Below are the code and all the weights of a small trained network. Each question names an input and a class and asks about switching units off, where a switched-off unit gives its printed mean instead of its output.

import numpy as np


def w(rows, s, z=0):
    codes = np.array(rows[::2]) - 128.0
    scale = np.full(codes.shape[1], s)
    scale[-1] = z or s
    return codes * scale


def f(y):
    return y / 2 * (1 + np.tanh(0.7978845608 * (y + 0.044715 * y**3)))


def log_softmax(a):
    a = a - a.max(-1, keepdims=True)
    return a - np.log(np.exp(a).sum(-1, keepdims=True))


def net(x, mask):
    res = np.array(x, float).reshape(1, 7) / 4 @ E
    y = f(res @ A[0][:, :-1].T + A[0][:, -1])
    res = res + np.where(mask, y, B[0][:, -1]) @ B[0][:, :-1]
    return log_softmax(res[-1] @ U[:, :-1].T + U[:, -1])


A, B = {}, {}
E = w([
[128,101,108,133,138,247,120],'x0',
[118,72,181,138,42,117,167],'x1',
[73,164,127,221,54,74,100],'x2',
[180,147,132,106,92,140,196],'x3',
[135,164,174,122,110,117,74],'x4',
[180,86,103,160,137,91,134],'x5',
[108,117,72,99,77,146,174],'x6',
],0.012)
A[0] = w([
[55,139,119,190,61,46,188,167],'N0',
[190,157,173,79,196,16,145,231],'N1',
[189,178,177,76,169,38,144,98],'N2',
[92,122,208,10,103,174,209,181],'N3',
[242,71,69,156,157,133,191,214],'N4',
[138,205,174,130,151,69,77,135],'N5',
[174,100,154,174,106,85,161,163],'N6',
[101,158,76,161,169,155,113,148],'N7',
[65,196,151,179,117,139,79,133],'N8',
[133,159,171,172,83,69,108,117],'N9',
[166,228,124,148,162,76,60,73],'N10',
[104,93,151,177,71,51,130,110],'N11',
[110,166,174,177,175,116,95,148],'N12',
[17,167,96,135,127,188,108,185],'N13',
[165,129,54,154,170,192,142,152],'N14',
[139,82,128,84,187,173,97,252],'N15',
[120,189,187,114,142,95,89,127],'N16',
[107,106,105,127,78,89,132,173],'N17',
],0.011,0.0041)
B[0] = w([
[73,254,184,95,110,41,147,247],'N0',
[191,116,152,142,195,76,207,227],'N1',
[215,54,131,137,176,99,164,197],'N2',
[175,88,84,128,74,191,222,232],'N3',
[78,186,92,89,213,88,134,220],'N4',
[170,80,83,54,129,165,97,207],'N5',
[97,180,119,130,141,78,107,181],'N6',
[57,152,134,176,211,100,118,170],'N7',
[132,146,92,111,136,122,115,206],'N8',
[134,182,104,68,137,119,127,200],'N9',
[141,79,94,136,77,180,131,206],'N10',
[83,185,181,100,57,123,77,208],'N11',
[134,84,140,106,103,193,87,186],'N12',
[140,116,129,192,192,99,195,202],'N13',
[107,190,96,173,214,104,146,187],'N14',
[122,141,179,173,95,105,162,210],'N15',
[138,143,23,54,154,164,138,187],'N16',
[107,170,115,154,106,125,162,178],'N17',
],0.0092,0.014)
U = w([
[142,137,46,73,99,160,140,83],'0',
[66,182,138,127,131,35,145,184],'1',
[74,102,117,148,140,152,83,38],'2',
[139,81,154,114,78,107,104,2],'3',
[202,58,105,130,123,129,171,169],'4',
[118,97,194,141,2,156,140,150],'5',
[155,75,178,88,124,115,37,127],'6',
],0.013,0.0062)

Each question gives the input, the list of numbers given to net, and the class t.
The units are the neurons (one row each of A and B). Each row of codes is followed by its name. A weight is (code - 128) times the scale printed after its matrix; where a second scale follows, it is the last column's (A, B and U).
mask holds one flag per neuron, in row order. A switched-off neuron (its flag False) gives its mean, the last column of its row in B, instead of its output. The means were averaged over made-up inputs and are rounded, as every weight is.
A unit's drop is (log p(t) with every unit on - log p(t) with that unit switched off) / (log p(t) with every unit on - log p(t) with every unit switched off).
The circuit of an input: a set's keep is (log p(t) with only the set's units on - log p(t) with every unit switched off) / (log p(t) with every unit on - log p(t) with every unit switched off). Starting from the 12 units with the biggest drops (on a tie, the unit counted first), units are removed one at a time, each time the one whose removal leaves the highest keep (on an exact tie, the one counted first), for as long as the keep stays at least 0.8.
circuit, biggest first: the units of the circuit, biggest drop first
unit that matters most: the unit with the biggest drop
k most important neurons: the k neurons with the biggest drops, biggest first
drop of u: that unit's drop, to one decimal
input [7,-5,-1,-8,5,-5,5], class 1: 2 most important neurons -> (N13; N15)
input [2,8,4,3,-5,-5,-4], class 5: circuit, biggest first -> (N4)
input [7,-1,-3,-1,6,-7,1], class 4: circuit, biggest first -> (N0; N13)
input [2,1,-4,-3,7,7,-2], class 4: 3 most important neurons -> (N0; N11; N1)
input [2,-8,-6,6,5,-6,4], class 4: 2 most important neurons -> (N3; N0)
input [6,2,-2,2,-5,-2,4], class 4: 2 most important neurons -> (N0; N3)
input [4,-6,-3,7,3,6,-5], class 1: 2 most important neurons -> (N4; N3)
input [2,8,-1,-1,-8,-3,5], class 5: 2 most important neurons -> (N3; N16)
input [-2,-1,4,2,4,4,-3], class 0: 3 most important neurons -> (N5; N10; N16)
input [3,8,2,-4,6,-5,1], class 5: 3 most important neurons -> (N4; N14; N3)
input [5,8,0,2,-4,-8,-2], class 5: 2 most important neurons -> (N1; N2)
input [5,-5,-6,-8,7,-2,-6], class 2: 2 most important neurons -> (N7; N3)
input [-7,1,-2,-7,3,-8,-3], class 0: drop of N16 -> 0.3
input [8,-6,5,3,2,-6,-1], class 2: unit that matters most -> N0
input [2,1,-2,8,-1,7,1], class 1: drop of N4 -> 1.3
input [7,0,2,1,-7,-4,1], class 1: drop of N5 -> 0.7
